Below is a small trained network, with its code and all its weights. Each question gives an input and a class and asks what happens when units are switched off, that is, made to give their printed mean instead of their output.

import numpy as np


def w(rows, s, z=0):
    codes = np.array(rows[::2]) - 128.0
    scale = np.full(codes.shape[1], s)
    scale[-1] = z or s
    return codes * scale


def f(y):
    return y / 2 * (1 + np.tanh(0.7978845608 * (y + 0.044715 * y**3)))


def log_softmax(a):
    a = a - a.max(-1, keepdims=True)
    return a - np.log(np.exp(a).sum(-1, keepdims=True))


def net(x, mask):
    res = np.array(x, float).reshape(1, 8) / 4 @ E
    y = f(res @ A[0][:, :-1].T + A[0][:, -1])
    res = res + np.where(mask, y, B[0][:, -1]) @ B[0][:, :-1]
    return log_softmax(res[-1] @ U[:, :-1].T + U[:, -1])


A, B = {}, {}
E = w([
[128,125,122,125,127,125,131],'x0',
[164,196,207,99,148,42,157],'x1',
[136,123,116,130,138,115,119],'x2',
[51,116,99,115,199,140,193],'x3',
[122,130,135,122,123,131,128],'x4',
[202,152,71,1,135,184,137],'x5',
[130,131,127,130,125,127,130],'x6',
[38,109,192,77,56,140,147],'x7',
],0.008)
A[0] = w([
[202,196,119,134,11,156,22,210],'n1',
[162,170,115,58,108,149,159,90],'n2',
[95,82,168,191,135,75,107,167],'n3',
[168,107,124,255,167,96,141,166],'n4',
[197,151,84,139,85,158,139,182],'n5',
[117,32,96,137,93,201,102,4],'n6',
[40,174,145,199,109,82,106,70],'n7',
[44,124,169,100,26,121,136,210],'n8',
[95,207,225,66,154,95,105,71],'n9',
[92,101,89,109,202,152,228,174],'n10',
[191,168,156,120,117,11,242,30],'n11',
],0.0085,0.0038)
B[0] = w([
[90,155,168,167,133,51,116,254],'n1',
[86,104,139,98,143,209,88,178],'n2',
[168,143,179,44,128,147,61,217],'n3',
[186,152,92,54,80,116,138,225],'n4',
[112,144,139,106,134,121,150,185],'n5',
[198,24,186,226,126,149,156,180],'n6',
[217,156,144,101,155,220,125,203],'n7',
[161,155,1,97,136,59,127,252],'n8',
[167,61,57,216,138,168,134,181],'n9',
[68,193,179,170,131,72,73,219],'n10',
[158,48,128,222,146,197,98,190],'n11',
],0.0077,0.007)
U = w([
[146,5,142,196,154,187,136,2],'0',
[109,111,133,93,165,120,101,226],'1',
[123,124,135,94,149,114,142,230],'2',
[118,162,133,111,134,146,131,203],'3',
[147,141,153,35,142,203,98,29],'4',
[143,155,52,105,124,104,180,109],'5',
[55,189,195,162,146,94,106,15],'6',
[118,145,149,118,128,145,154,141],'7',
],0.012,0.0049)

Each question gives the input, the list of numbers given to net, and the class t.
The units are the neurons (one row each of A and B). Each row of codes is followed by its name. A weight is (code - 128) times the scale printed after its matrix; where a second scale follows, it is the last column's (A, B and U).
mask holds one flag per neuron, in row order. A switched-off neuron (its flag False) gives its mean, the last column of its row in B, instead of its output. The means were averaged over made-up inputs and are rounded, as every weight is.
A unit's drop is (log p(t) with every unit on - log p(t) with that unit switched off) / (log p(t) with every unit on - log p(t) with every unit switched off).
The circuit of an input: a set's keep is (log p(t) with only the set's units on - log p(t) with every unit switched off) / (log p(t) with every unit on - log p(t) with every unit switched off). Starting from all 11 units, units are removed one at a time, each time the one whose removal leaves the highest keep (on an exact tie, the one counted first), for as long as the keep stays at least 0.8.
circuit, biggest first: the units of the circuit, biggest drop first
top k neurons: the k neurons with the biggest drops, biggest first
drop when u is switched off: that unit's drop, to one decimal
input [8,8,-7,4,-5,6,0,6], class 0: circuit, biggest first => (n9 n11)
input [-5,-8,7,-8,1,7,5,-2], class 0: circuit, biggest first => (n6)
input [4,-2,7,-7,-1,-8,6,6], class 4: circuit, biggest first => (n3 n7)
input [1,5,2,-7,4,3,3,2], class 6: top 4 neurons => (n1 n4 n7 n6)
input [-2,-6,5,7,3,-1,-2,6], class 6: top 4 neurons => (n10 n4 n9 n11)
input [1,-7,1,2,2,6,7,-3], class 0: top 3 neurons => (n6 n8 n4)
input [2,-7,-1,6,-6,-7,-3,-8], class 5: top 2 neurons => (n4 n11)
input [-7,0,-6,-7,-4,1,-1,-2], class 6: circuit, biggest first => (n1 n8)
input [3,8,-2,-8,1,-4,-3,1], class 0: top 2 neurons => (n11 n9)
input [-4,-1,-1,2,1,3,-5,7], class 5: top 2 neurons => (n8 n3)
input [2,3,-5,-1,5,-7,3,-3], class 4: circuit, biggest first => (n3 n7 n4)
input [2,-1,1,-3,0,-2,-2,5], class 5: top 2 neurons => (n8 n10)
input [4,3,-6,8,-4,-8,8,7], class 3: top 2 neurons => (n7 n8)
input [8,-1,6,8,-2,5,4,5], class 6: circuit, biggest first => (n10)
input [-3,4,5,4,-4,5,-4,7], class 5: circuit, biggest first => (n8 n3)
input [-8,-2,-1,-8,-6,0,-3,-6], class 6: top 4 neurons => (n1 n8 n7 n9)
input [2,4,6,-2,5,-8,-2,-2], class 4: circuit, biggest first => (n3 n7 n4)
input [-7,7,4,-3,4,2,-7,5], class 0: circuit, biggest first => (n9 n11)
input [-4,7,0,-7,7,-6,0,-5], class 0: top 2 neurons => (n11 n9)
input [5,-4,-2,-5,-4,-1,-2,8], class 5: circuit, biggest first => (n8)
input [-3,8,5,4,-7,3,-7,-7], class 0: top 2 neurons => (n11 n8)
input [8,-8,3,-7,8,2,0,-3], class 0: drop when n8 is switched off => 0.2
input [-1,8,-8,5,-5,5,7,-7], class 0: drop when n9 is switched off => 0.1
input [0,-1,-2,-6,3,-2,3,-2], class 6: drop when n1 is switched off => 0.8
input [7,-8,-6,-5,-8,3,-7,1], class 0: drop when n8 is switched off => 0.0
